Below are the code and all the weights of a small trained network. Each question names an input and a target symbol and asks about switching units off, where a switched-off unit gives its printed mean instead of its output.

import numpy as np


def w(rows, s, z=0):
    codes = np.array(rows[::2]) - 128.0
    scale = np.full(codes.shape[1], s)
    scale[-1] = z or s
    return codes * scale


def norm(h):
    return h / np.sqrt((h * h).mean(-1, keepdims=True) + 1e-5)


def f(y):
    return y / 2 * (1 + np.tanh(0.7978845608 * (y + 0.044715 * y**3)))


def softmax(a):
    e = np.exp(a - a.max(-1, keepdims=True))
    return e / e.sum(-1, keepdims=True)


def log_softmax(a):
    a = a - a.max(-1, keepdims=True)
    return a - np.log(np.exp(a).sum(-1, keepdims=True))


def net(x, mask):
    ids = ['βεζλμξπσω'.index(c) for c in x.split()]
    T = len(ids)
    res = E[ids] + P[:T]
    u = 0
    for l in range(2):
        q, k, v = (norm(res) @ M[l].T for M in (Q, K, V))
        z = softmax(np.where(np.tri(T) > 0, q @ k.T / 3**0.5, -1e9)) @ v
        res = res + np.where(mask[u], z, O[l][:, -1]) @ O[l][:, :-1]
        u += 1
        y = f(norm(res) @ A[l][:, :-1].T + A[l][:, -1])
        res = res + np.where(mask[u : u + 4], y, B[l][:, -1]) @ B[l][:, :-1]
        u += 4
    return log_softmax(norm(res)[-1] @ U[:, :-1].T + U[:, -1])


Q, K, V, O, A, B = {}, {}, {}, {}, {}, {}
E = w([
[60,97,77,25],'β',
[155,146,136,171],'ε',
[91,161,137,74],'ζ',
[77,156,159,126],'λ',
[151,155,132,83],'μ',
[111,190,52,125],'ξ',
[166,141,68,138],'π',
[69,54,214,99],'σ',
[35,198,255,8],'ω',
],0.021)
P = w([
[3,185,86,227],'0',
[44,164,96,171],'1',
[69,162,101,135],'2',
[72,146,100,147],'3',
[99,139,128,99],'4',
[99,143,129,117],'5',
],0.0053)
Q[0] = w([
[159,125,181,108],'0.h0',
[106,154,54,7],'0.h0',
[83,189,181,105],'0.h0',
],0.011)
K[0] = w([
[174,165,124,127],'0.h0',
[84,63,155,1],'0.h0',
[23,205,196,162],'0.h0',
],0.011)
V[0] = w([
[56,96,2,96],'0.h0',
[63,201,36,66],'0.h0',
[143,43,255,130],'0.h0',
],0.004)
O[0] = w([
[212,120,173,11,217],'0.h0',
[229,121,150,111,253],'0.h0',
[128,254,78,198,53],'0.h0',
],0.008,0.0038)
A[0] = w([
[102,95,101,62,64],'0.n0',
[163,141,86,250,2],'0.n1',
[111,198,86,221,48],'0.n2',
[149,155,75,94,184],'0.n3',
],0.011,0.0022)
B[0] = w([
[151,84,134,116,254],'0.n0',
[2,173,164,187,215],'0.n1',
[119,94,130,212,222],'0.n2',
[160,173,142,137,217],'0.n3',
],0.0097,0.0045)
Q[1] = w([
[57,116,176,225],'1.h0',
[177,87,150,7],'1.h0',
[64,125,90,111],'1.h0',
],0.012)
K[1] = w([
[96,124,134,108],'1.h0',
[193,120,255,138],'1.h0',
[37,69,179,173],'1.h0',
],0.0074)
V[1] = w([
[2,98,60,103],'1.h0',
[69,129,133,125],'1.h0',
[99,191,94,131],'1.h0',
],0.0094)
O[1] = w([
[57,94,116,14,254],'1.h0',
[211,161,255,95,209],'1.h0',
[198,139,49,59,151],'1.h0',
],0.0063,0.0019)
A[1] = w([
[104,217,2,126,194],'1.n0',
[170,196,237,95,132],'1.n1',
[204,188,102,94,253],'1.n2',
[71,120,207,75,207],'1.n3',
],0.0088,0.003)
B[1] = w([
[113,203,160,77,160],'1.n0',
[101,181,132,205,186],'1.n1',
[5,91,91,202,209],'1.n2',
[255,110,74,156,253],'1.n3',
],0.0093,0.0066)
U = w([
[136,96,79,16,232],'β',
[42,91,199,185,252],'ε',
[120,120,145,111,46],'ζ',
[238,166,145,137,145],'λ',
[117,143,116,122,58],'μ',
[31,207,38,69,16],'ξ',
[121,85,9,172,38],'π',
[145,38,240,132,120],'σ',
[99,208,221,71,167],'ω',
],0.012,0.0036)

Each question gives the input, a string of symbols that net reads in full, and the target symbol t.
The units are the heads (3 rows each of Q, K, V and O) and the neurons (one row each of A and B). Each row of codes is followed by its name. A weight is (code - 128) times the scale printed after its matrix; where a second scale follows, it is the last column's (O, A, B and U).
mask holds one flag per unit, layer by layer, with each layer's heads first. A switched-off unit (its flag False) gives its mean, the last column of its rows in O or B, instead of its output. The means were averaged over made-up inputs and are rounded, as every weight is.
A unit's drop is (log p(t) with every unit on - log p(t) with that unit switched off) / (log p(t) with every unit on - log p(t) with every unit switched off).
The circuit of an input: a set's keep is (log p(t) with only the set's units on - log p(t) with every unit switched off) / (log p(t) with every unit on - log p(t) with every unit switched off). Starting from all 10 units, units are removed one at a time, each time the one whose removal leaves the highest keep (on an exact tie, the one counted first), for as long as the keep stays at least 0.8.
circuit, biggest first: the units of the circuit, biggest drop first
top k neurons: the k neurons with the biggest drops, biggest first
top k neurons in layer l: the k neurons of layer l with the biggest drops, biggest first
drop of u: that unit's drop, to one decimal
input ω β λ ω β ζ, target ξ: top 2 neurons in layer 1 => (1.n2; 1.n1)
input ξ μ ω π, target ξ: top 2 neurons => (1.n0; 1.n3)
input ε β π ζ, target π: top 2 neurons => (1.n2; 0.n1)
input β π μ ε ζ, target ε: top 2 neurons in layer 0 => (0.n1; 0.n3)
input β ζ β ζ μ, target ε: circuit, biggest first => (1.h0; 1.n2)
input β σ σ ω ε μ, target ξ: circuit, biggest first => (0.h0; 1.n2)
input β β β ε μ, target ε: circuit, biggest first => (1.h0; 1.n3)
input π ε ζ, target π: top 3 neurons in layer 1 => (1.n2; 1.n3; 1.n0)
input π ξ ε μ ζ, target ε: circuit, biggest first => (1.h0; 1.n2; 0.n1)
input λ ε ζ, target β: top 3 neurons in layer 0 => (0.n2; 0.n1; 0.n0)
input ω ε μ, target ξ: top neuron in layer 1 => (1.n2)
input β β ζ, target λ: drop of 1.n1 => 0.3
input β β λ ε, target ε: drop of 0.h0 => 1.4
input β ξ ζ ε ξ λ, target λ: drop of 1.n3 => 0.4
input β β β ζ, target λ: drop of 0.h0 => 0.3
